Below are the code and all the weights of a small trained network. Each question names an input and a target symbol and asks about switching units off, where a switched-off unit gives its printed mean instead of its output.

import numpy as np


def w(rows, s, z=0):
    codes = np.array(rows[::2]) - 128.0
    scale = np.full(codes.shape[1], s)
    scale[-1] = z or s
    return codes * scale


def softmax(a):
    e = np.exp(a - a.max(-1, keepdims=True))
    return e / e.sum(-1, keepdims=True)


def log_softmax(a):
    a = a - a.max(-1, keepdims=True)
    return a - np.log(np.exp(a).sum(-1, keepdims=True))


def net(x, mask):
    ids = ['ΘΨαγεζηλμσω'.index(c) for c in x.split()]
    T = len(ids)
    res = E[ids] + P[:T]
    u = 0
    for l in range(3):
        r = res
        for j in range(3):
            rows = slice(2 * j, 2 * j + 2)
            q, k, v = (r @ M[l][rows].T for M in (Q, K, V))
            z = softmax(np.where(np.tri(T) > 0, q @ k.T / 2**0.5, -1e9)) @ v
            o = O[l][rows]
            res = res + np.where(mask[u + j], z, o[:, -1]) @ o[:, :-1]
        u += 3
    return log_softmax(res[-1] @ U[:, :-1].T + U[:, -1])


Q, K, V, O = {}, {}, {}, {}
E = w([
[136,20,109,101,149,91,108,168,149],'Θ',
[160,107,115,163,173,187,84,151,172],'Ψ',
[176,200,192,182,93,167,103,64,64],'α',
[56,117,148,203,99,169,159,149,147],'γ',
[105,102,149,117,192,126,134,65,150],'ε',
[72,154,91,172,189,47,172,142,174],'ζ',
[196,54,185,180,105,73,66,113,76],'η',
[149,69,199,78,60,157,254,149,180],'λ',
[216,202,186,51,202,154,77,212,135],'μ',
[51,167,183,55,144,82,96,85,132],'σ',
[171,183,76,77,36,73,106,93,189],'ω',
],0.0089)
P = w([
[147,122,147,142,78,88,206,162,25],'0',
[133,85,145,109,137,85,180,140,103],'1',
[143,89,161,122,162,79,155,119,155],'2',
[149,88,172,103,140,91,122,104,190],'3',
[147,94,171,87,136,112,69,84,224],'4',
[134,88,182,77,117,121,42,83,235],'5',
[135,80,177,74,102,132,37,96,254],'6',
],0.0055)
Q[0] = w([
[157,25,211,105,93,57,133,113,181],'L0H0',
[111,176,56,93,161,182,122,187,124],'L0H0',
[179,31,254,45,112,77,146,106,214],'L0H1',
[129,149,57,204,87,140,138,137,82],'L0H1',
[158,134,155,79,98,65,118,132,177],'L0H2',
[102,122,101,167,152,201,132,127,82],'L0H2',
],0.009)
K[0] = w([
[219,71,120,100,204,136,12,152,189],'L0H0',
[24,118,77,119,81,147,253,159,121],'L0H0',
[117,157,156,16,129,178,96,115,225],'L0H1',
[177,76,80,224,116,124,201,196,43],'L0H1',
[133,162,71,97,103,85,59,74,248],'L0H2',
[132,75,202,166,138,185,198,175,2],'L0H2',
],0.0065)
V[0] = w([
[91,253,96,171,108,166,171,120,65],'L0H0',
[142,34,118,218,87,44,48,26,81],'L0H0',
[244,78,105,194,80,222,165,230,121],'L0H1',
[73,6,169,111,49,136,217,93,201],'L0H1',
[65,54,202,153,166,158,159,169,65],'L0H2',
[134,125,207,160,149,201,157,196,47],'L0H2',
],0.0056)
O[0] = w([
[112,253,130,123,120,168,169,138,38,19],'L0H0',
[135,39,119,183,69,58,114,61,77,192],'L0H0',
[171,123,78,219,49,198,133,208,143,96],'L0H1',
[91,38,202,185,62,99,178,107,200,253],'L0H1',
[71,34,160,136,167,179,90,128,74,133],'L0H2',
[114,97,168,127,146,228,78,169,40,105],'L0H2',
],0.0054,0.005)
Q[1] = w([
[140,167,134,134,116,45,109,75,97],'L1H0',
[72,249,13,134,173,197,143,176,7],'L1H0',
[113,229,30,42,169,156,133,196,48],'L1H1',
[113,213,25,56,175,162,111,196,43],'L1H1',
[93,161,57,214,84,147,93,166,100],'L1H2',
[139,3,208,212,111,60,77,64,241],'L1H2',
],0.0062)
K[1] = w([
[128,120,122,137,39,123,252,127,203],'L1H0',
[126,133,140,166,99,137,171,148,1],'L1H0',
[109,137,104,170,201,144,125,168,51],'L1H1',
[113,118,104,162,194,147,123,159,49],'L1H1',
[171,63,140,199,124,198,201,205,96],'L1H2',
[133,132,196,76,85,127,131,85,207],'L1H2',
],0.0063)
V[1] = w([
[42,139,185,95,86,148,254,85,118],'L1H0',
[93,82,196,102,205,173,44,118,78],'L1H0',
[112,107,155,74,103,136,187,118,157],'L1H1',
[186,126,102,138,148,60,62,102,84],'L1H1',
[79,146,124,55,161,55,79,62,86],'L1H2',
[198,100,127,160,61,107,177,150,148],'L1H2',
],0.0062)
O[1] = w([
[107,130,254,118,116,104,143,110,105,195],'L1H0',
[129,59,139,75,143,191,78,114,133,102],'L1H0',
[101,139,171,140,135,159,142,141,172,254],'L1H1',
[177,117,51,104,153,106,163,141,103,69],'L1H1',
[149,114,142,78,180,129,173,98,134,148],'L1H2',
[115,136,102,181,119,129,140,177,148,210],'L1H2',
],0.0073,0.0059)
Q[2] = w([
[150,178,40,85,147,137,110,149,56],'L2H0',
[125,208,69,74,196,136,29,78,53],'L2H0',
[137,166,4,131,210,74,160,163,127],'L2H1',
[143,139,160,137,108,168,31,81,65],'L2H1',
[98,89,184,148,90,98,222,105,174],'L2H2',
[153,121,115,232,28,167,165,169,116],'L2H2',
],0.0047)
K[2] = w([
[122,169,66,121,185,141,106,161,87],'L2H0',
[134,144,73,93,223,163,123,155,119],'L2H0',
[74,179,119,32,128,156,244,186,216],'L2H1',
[253,108,42,109,158,164,69,133,49],'L2H1',
[53,153,166,115,202,64,87,74,192],'L2H2',
[63,207,75,172,112,74,23,114,58],'L2H2',
],0.0045)
V[2] = w([
[126,148,92,168,134,114,46,132,64],'L2H0',
[120,110,108,66,148,153,173,89,203],'L2H0',
[63,140,113,86,135,84,255,176,150],'L2H1',
[196,136,63,105,151,131,173,158,70],'L2H1',
[244,82,143,112,86,209,197,181,110],'L2H2',
[69,212,158,140,136,100,70,82,126],'L2H2',
],0.004)
O[2] = w([
[128,96,87,105,121,52,98,74,73,3],'L2H0',
[125,115,252,189,80,166,217,168,187,117],'L2H0',
[110,125,142,106,216,90,199,190,193,132],'L2H1',
[97,125,193,111,110,157,160,161,139,15],'L2H1',
[236,110,156,72,52,204,136,239,211,120],'L2H2',
[77,223,136,153,167,123,102,19,3,125],'L2H2',
],0.0046,0.0053)
U = w([
[135,19,37,99,136,106,103,154,143,108],'Θ',
[114,184,85,188,209,53,196,153,144,183],'Ψ',
[14,114,145,208,110,172,83,146,150,102],'α',
[184,82,109,156,73,87,92,86,78,114],'γ',
[217,210,145,66,143,166,75,190,120,137],'ε',
[133,94,175,96,223,166,143,69,113,126],'ζ',
[167,205,77,102,77,87,174,108,135,108],'η',
[166,227,135,167,80,198,112,54,64,156],'λ',
[176,169,72,113,170,253,70,162,181,252],'μ',
[141,124,188,107,82,139,169,195,143,42],'σ',
[46,156,141,60,162,89,135,100,78,107],'ω',
],0.0053,0.0035)

Each question gives the input, a string of symbols that net reads in full, and the target symbol t.
The units are the heads (2 rows each of Q, K, V and O). Each row of codes is followed by its name. A weight is (code - 128) times the scale printed after its matrix; where a second scale follows, it is the last column's (O and U).
mask holds one flag per head, layer by layer. A switched-off head (its flag False) gives its mean, the last column of its rows in O, instead of its output. The means were averaged over made-up inputs and are rounded, as every weight is.
A unit's drop is (log p(t) with every unit on - log p(t) with that unit switched off) / (log p(t) with every unit on - log p(t) with every unit switched off).
The circuit of an input: a set's keep is (log p(t) with only the set's units on - log p(t) with every unit switched off) / (log p(t) with every unit on - log p(t) with every unit switched off). Starting from all 9 units, units are removed one at a time, each time the one whose removal leaves the highest keep (on an exact tie, the one counted first), for as long as the keep stays at least 0.8.
circuit, biggest first: the units of the circuit, biggest drop first
unit that matters most: the unit with the biggest drop
heads that matter: for each layer, one digit per head in row order, 1 if its drop is at least 0.15 and else 0, layers parted by /
drop of u: that unit's drop, to one decimal
input ω η σ η ω ε λ, target Ψ: circuit, biggest first -> (L0H2, L1H0, L2H2)
input λ ω σ σ, target ω: circuit, biggest first -> (L0H1, L1H2, L2H2)
input λ λ λ α, target α: heads that matter -> 010 / 011 / 000
input Θ σ Θ Ψ η, target Θ: circuit, biggest first -> (L1H0, L1H1, L0H0)
input η λ λ ω ε λ ζ, target Ψ: unit that matters most -> L0H2
input λ Θ λ σ, target ζ: heads that matter -> 010 / 001 / 000
input λ λ Ψ η Θ λ, target α: heads that matter -> 010 / 011 / 000
input λ Ψ σ, target ζ: circuit, biggest first -> (L1H2, L0H1)
input η Ψ Ψ ζ λ, target α: circuit, biggest first -> (L0H1, L1H2, L1H1)
input η λ λ σ σ σ γ, target ζ: circuit, biggest first -> (L0H1, L1H2, L1H0)
input ζ Θ λ λ Θ η, target α: circuit, biggest first -> (L0H1, L1H1, L1H2)
input λ ζ λ η μ λ, target μ: heads that matter -> 110 / 100 / 000
input ζ η η Ψ, target Θ: circuit, biggest first -> (L1H1, L1H0, L0H0, L2H0)
input ω η Θ η ω σ, target Ψ: heads that matter -> 001 / 100 / 000
input λ η λ σ η, target ζ: circuit, biggest first -> (L0H1, L1H2)
input σ Ψ Θ η η, target Θ: heads that matter -> 100 / 110 / 000
input λ λ λ Ψ, target α: circuit, biggest first -> (L0H1, L1H2)
input ε σ Θ, target ζ: circuit, biggest first -> (L0H1, L1H2)
input μ σ η, target ζ: circuit, biggest first -> (L1H2, L0H1)
input η γ Θ ζ σ ε, target ζ: circuit, biggest first -> (L0H1, L1H2)
input μ α η Θ ζ ω, target η: circuit, biggest first -> (L0H2, L1H0)
input α ε ζ η Θ, target Θ: heads that matter -> 100 / 110 / 000
input η λ μ, target μ: drop of L0H2 -> 0.2
input σ σ Ψ, target ζ: drop of L1H2 -> 0.5
input λ σ ε, target ζ: drop of L1H1 -> 0.0
input η η γ Θ η ω, target η: drop of L1H0 -> 0.2
